Below is a small trained network, with its code and all its weights. Each question gives an input and a target symbol and asks what happens when units are switched off, that is, made to give their printed mean instead of their output.

import numpy as np


def w(rows, s, z=0):
    codes = np.array(rows[::2]) - 128.0
    scale = np.full(codes.shape[1], s)
    scale[-1] = z or s
    return codes * scale


def norm(h):
    return h / np.sqrt((h * h).mean(-1, keepdims=True) + 1e-5)


def f(y):
    return np.maximum(y, 0)


def softmax(a):
    e = np.exp(a - a.max(-1, keepdims=True))
    return e / e.sum(-1, keepdims=True)


def log_softmax(a):
    a = a - a.max(-1, keepdims=True)
    return a - np.log(np.exp(a).sum(-1, keepdims=True))


def net(x, mask):
    ids = ['ΔΞΣΦΩβγεηθλμψ'.index(c) for c in x.split()]
    T = len(ids)
    res = E[ids] + P[:T]
    u = 0
    for l in range(2):
        q, k, v = (norm(res) @ M[l].T for M in (Q, K, V))
        z = softmax(np.where(np.tri(T) > 0, q @ k.T / 4**0.5, -1e9)) @ v
        res = res + np.where(mask[u], z, O[l][:, -1]) @ O[l][:, :-1]
        u += 1
        y = f(norm(res) @ A[l][:, :-1].T + A[l][:, -1])
        res = res + np.where(mask[u : u + 4], y, B[l][:, -1]) @ B[l][:, :-1]
        u += 4
    return log_softmax(norm(res)[-1] @ U[:, :-1].T + U[:, -1])


Q, K, V, O, A, B = {}, {}, {}, {}, {}, {}
E = w([
[156,142,127,136,130,157,110,153],'Δ',
[108,167,119,94,113,133,111,144],'Ξ',
[185,250,138,115,174,108,205,72],'Σ',
[158,107,121,124,158,154,154,109],'Φ',
[145,104,122,152,132,104,159,140],'Ω',
[117,148,138,88,130,154,123,147],'β',
[130,132,138,62,148,169,141,120],'γ',
[124,91,110,86,152,107,189,95],'ε',
[153,98,136,130,154,143,174,127],'η',
[117,119,170,109,137,125,177,148],'θ',
[121,160,110,106,133,161,141,112],'λ',
[93,154,105,90,120,121,143,116],'μ',
[145,115,78,135,131,122,127,111],'ψ',
],0.02)
P = w([
[99,135,82,153,132,145,123,184],'0',
[84,133,135,180,185,123,93,153],'1',
[104,179,121,172,157,133,127,136],'2',
[80,146,144,194,92,189,126,93],'3',
[157,135,208,157,111,113,72,92],'4',
[123,73,106,131,79,127,91,182],'5',
[149,191,86,156,153,126,142,173],'6',
[212,159,126,113,68,116,134,146],'7',
[110,108,203,173,208,103,39,133],'8',
[126,98,121,153,2,189,119,128],'9',
[156,119,32,108,67,124,155,198],'10',
[192,134,199,77,114,75,96,90],'11',
[120,139,90,174,160,152,167,159],'12',
],0.013)
Q[0] = w([
[167,170,71,98,135,117,170,187],'0.h1',
[83,214,129,195,252,129,136,100],'0.h1',
[95,104,111,140,53,165,134,130],'0.h1',
[191,148,183,111,88,75,99,69],'0.h1',
],0.015)
K[0] = w([
[175,168,194,143,36,158,174,21],'0.h1',
[47,25,115,138,51,203,113,129],'0.h1',
[160,205,82,128,180,142,184,176],'0.h1',
[77,113,190,158,245,88,42,81],'0.h1',
],0.012)
V[0] = w([
[202,115,146,193,163,177,126,159],'0.h1',
[94,152,153,213,70,47,129,199],'0.h1',
[94,75,209,76,147,103,247,137],'0.h1',
[134,54,50,144,159,60,125,32],'0.h1',
],0.012)
O[0] = w([
[127,108,133,109,219,144,136,169,253],'0.h1',
[139,219,135,55,131,93,155,189,204],'0.h1',
[67,138,226,150,86,179,184,148,155],'0.h1',
[102,143,3,183,79,160,142,141,1],'0.h1',
],0.018,0.005)
A[0] = w([
[195,51,179,83,203,17,87,153,254],'0.n1',
[149,64,147,213,199,195,7,181,208],'0.n2',
[215,240,190,101,2,83,65,72,225],'0.n3',
[197,208,13,53,17,122,178,118,85],'0.n4',
],0.0062,0.0035)
B[0] = w([
[96,183,105,116,96,171,141,108,255],'0.n1',
[156,125,99,106,153,110,204,96,190],'0.n2',
[78,91,110,164,132,72,198,147,167],'0.n3',
[131,119,104,250,138,85,110,105,169],'0.n4',
],0.016,0.0098)
Q[1] = w([
[116,81,149,136,99,74,41,204],'1.h1',
[193,128,132,142,74,156,8,109],'1.h1',
[76,123,135,139,177,195,182,132],'1.h1',
[117,161,190,91,169,123,205,139],'1.h1',
],0.011)
K[1] = w([
[34,118,161,218,227,34,48,175],'1.h1',
[179,118,118,174,139,92,1,102],'1.h1',
[84,79,124,40,76,122,207,159],'1.h1',
[127,174,149,38,85,156,237,180],'1.h1',
],0.0087)
V[1] = w([
[229,143,115,88,90,161,254,83],'1.h1',
[84,63,159,176,198,18,60,198],'1.h1',
[39,131,115,92,159,142,48,115],'1.h1',
[124,245,116,98,93,179,234,7],'1.h1',
],0.0063)
O[1] = w([
[96,240,117,211,155,131,90,204,212],'1.h1',
[114,38,3,74,138,130,151,149,74],'1.h1',
[122,70,97,165,117,114,127,75,97],'1.h1',
[53,148,124,199,106,142,135,140,254],'1.h1',
],0.013,0.0058)
A[1] = w([
[152,171,152,97,64,125,127,146,184],'1.n1',
[83,116,254,112,182,162,146,139,143],'1.n2',
[97,23,188,177,179,139,85,76,63],'1.n3',
[58,194,83,103,115,124,115,204,1],'1.n4',
],0.01,0.003)
B[1] = w([
[106,156,152,150,66,93,157,54,179],'1.n1',
[160,98,77,209,113,82,35,178,254],'1.n2',
[246,177,125,104,67,171,182,119,185],'1.n3',
[211,158,129,165,47,149,176,138,231],'1.n4',
],0.013,0.0086)
U = w([
[154,122,114,66,201,143,104,133,189],'Δ',
[124,155,117,72,50,60,156,44,106],'Ξ',
[115,129,98,145,133,139,130,122,75],'Σ',
[98,87,91,144,205,203,226,110,114],'Φ',
[181,185,72,128,85,150,187,193,84],'Ω',
[176,121,116,158,109,39,42,144,58],'β',
[216,121,128,176,84,169,93,94,126],'γ',
[24,100,78,113,74,215,128,101,253],'ε',
[125,79,92,196,189,161,93,217,79],'η',
[70,96,188,127,140,123,139,160,204],'θ',
[93,201,91,170,152,148,113,22,66],'λ',
[86,92,79,174,102,49,151,107,129],'μ',
[134,127,1,178,98,120,17,145,125],'ψ',
],0.0087,0.0057)

Each question gives the input, a string of symbols that net reads in full, and the target symbol t.
The units are the heads (4 rows each of Q, K, V and O) and the neurons (one row each of A and B). Each row of codes is followed by its name. A weight is (code - 128) times the scale printed after its matrix; where a second scale follows, it is the last column's (O, A, B and U).
mask holds one flag per unit, layer by layer, with each layer's heads first. A switched-off unit (its flag False) gives its mean, the last column of its rows in O or B, instead of its output. The means were averaged over made-up inputs and are rounded, as every weight is.
A unit's drop is (log p(t) with every unit on - log p(t) with that unit switched off) / (log p(t) with every unit on - log p(t) with every unit switched off).
The circuit of an input: a set's keep is (log p(t) with only the set's units on - log p(t) with every unit switched off) / (log p(t) with every unit on - log p(t) with every unit switched off). Starting from all 10 units, units are removed one at a time, each time the one whose removal leaves the highest keep (on an exact tie, the one counted first), for as long as the keep stays at least 0.8.
units of the circuit, in order: the units of the circuit, biggest drop first
most important unit: the unit with the biggest drop
top k neurons: the k neurons with the biggest drops, biggest first
drop of u: that unit's drop, to one decimal
input γ Δ ε γ γ γ Δ β γ λ λ Δ Σ, target λ: top 3 neurons => 0.n1; 1.n4; 1.n2
input Ω Δ Ω Ω λ Ω γ Ω Δ Ω θ γ, target Δ: units of the circuit, in order => 0.h1
input γ Ω Δ μ γ β λ Ω Φ Ω, target λ: units of the circuit, in order => 0.n1; 0.h1; 1.n2; 1.n4
input Φ Ω Ω, target Φ: top 2 neurons => 1.n2; 0.n2
input γ γ ε, target γ: units of the circuit, in order => 0.h1; 1.n3
input Δ Ω Ω β Φ μ λ Φ θ, target μ: units of the circuit, in order => 0.h1; 0.n3
input ψ Φ γ μ γ η Ξ η Ω, target η: top 2 neurons => 1.n2; 0.n1
input λ θ γ Δ, target λ: units of the circuit, in order => 0.h1; 0.n1; 1.n2; 1.n4
input μ Ω Ω β γ γ Δ Ω λ γ Σ Σ, target λ: top 2 neurons => 0.n1; 1.n4
input Ω Δ Φ γ Ω γ, target Φ: units of the circuit, in order => 0.h1; 0.n2
input γ θ Ω Ξ γ Ξ μ, target Ξ: top 2 neurons => 0.n1; 1.n2
input ε γ γ Ω ε γ, target γ: top 2 neurons => 1.n3; 1.n2
input Ω γ γ Ω Ξ γ Φ η λ, target γ: top 2 neurons => 1.n3; 1.n2
input Ω λ Δ Ω η, target λ: most important unit => 0.n1
input θ η Ξ Φ β Δ γ ε ψ, target Δ: units of the circuit, in order => 0.h1; 1.n2
input γ η γ θ η, target η: top 2 neurons => 1.n2; 0.n1
input ε Δ ε Φ Ω Ξ ψ, target Φ: units of the circuit, in order => 0.h1; 0.n2; 1.n2
input λ γ λ, target λ: top 2 neurons => 0.n1; 1.n2
input β Ω γ ε, target β: units of the circuit, in order => 1.n2; 0.h1
input Ω λ Ω θ Ω Ω Ω γ λ, target Ω: top 3 neurons => 1.n4; 0.n1; 1.n2
input λ Δ γ Δ Ω Φ λ, target Δ: drop of 0.h1 => 1.0
input Δ Σ Σ, target Δ: drop of 0.n2 => 0.0
input θ β Ω Δ ε Φ γ Ω Φ Φ, target γ: drop of 0.h1 => 1.5
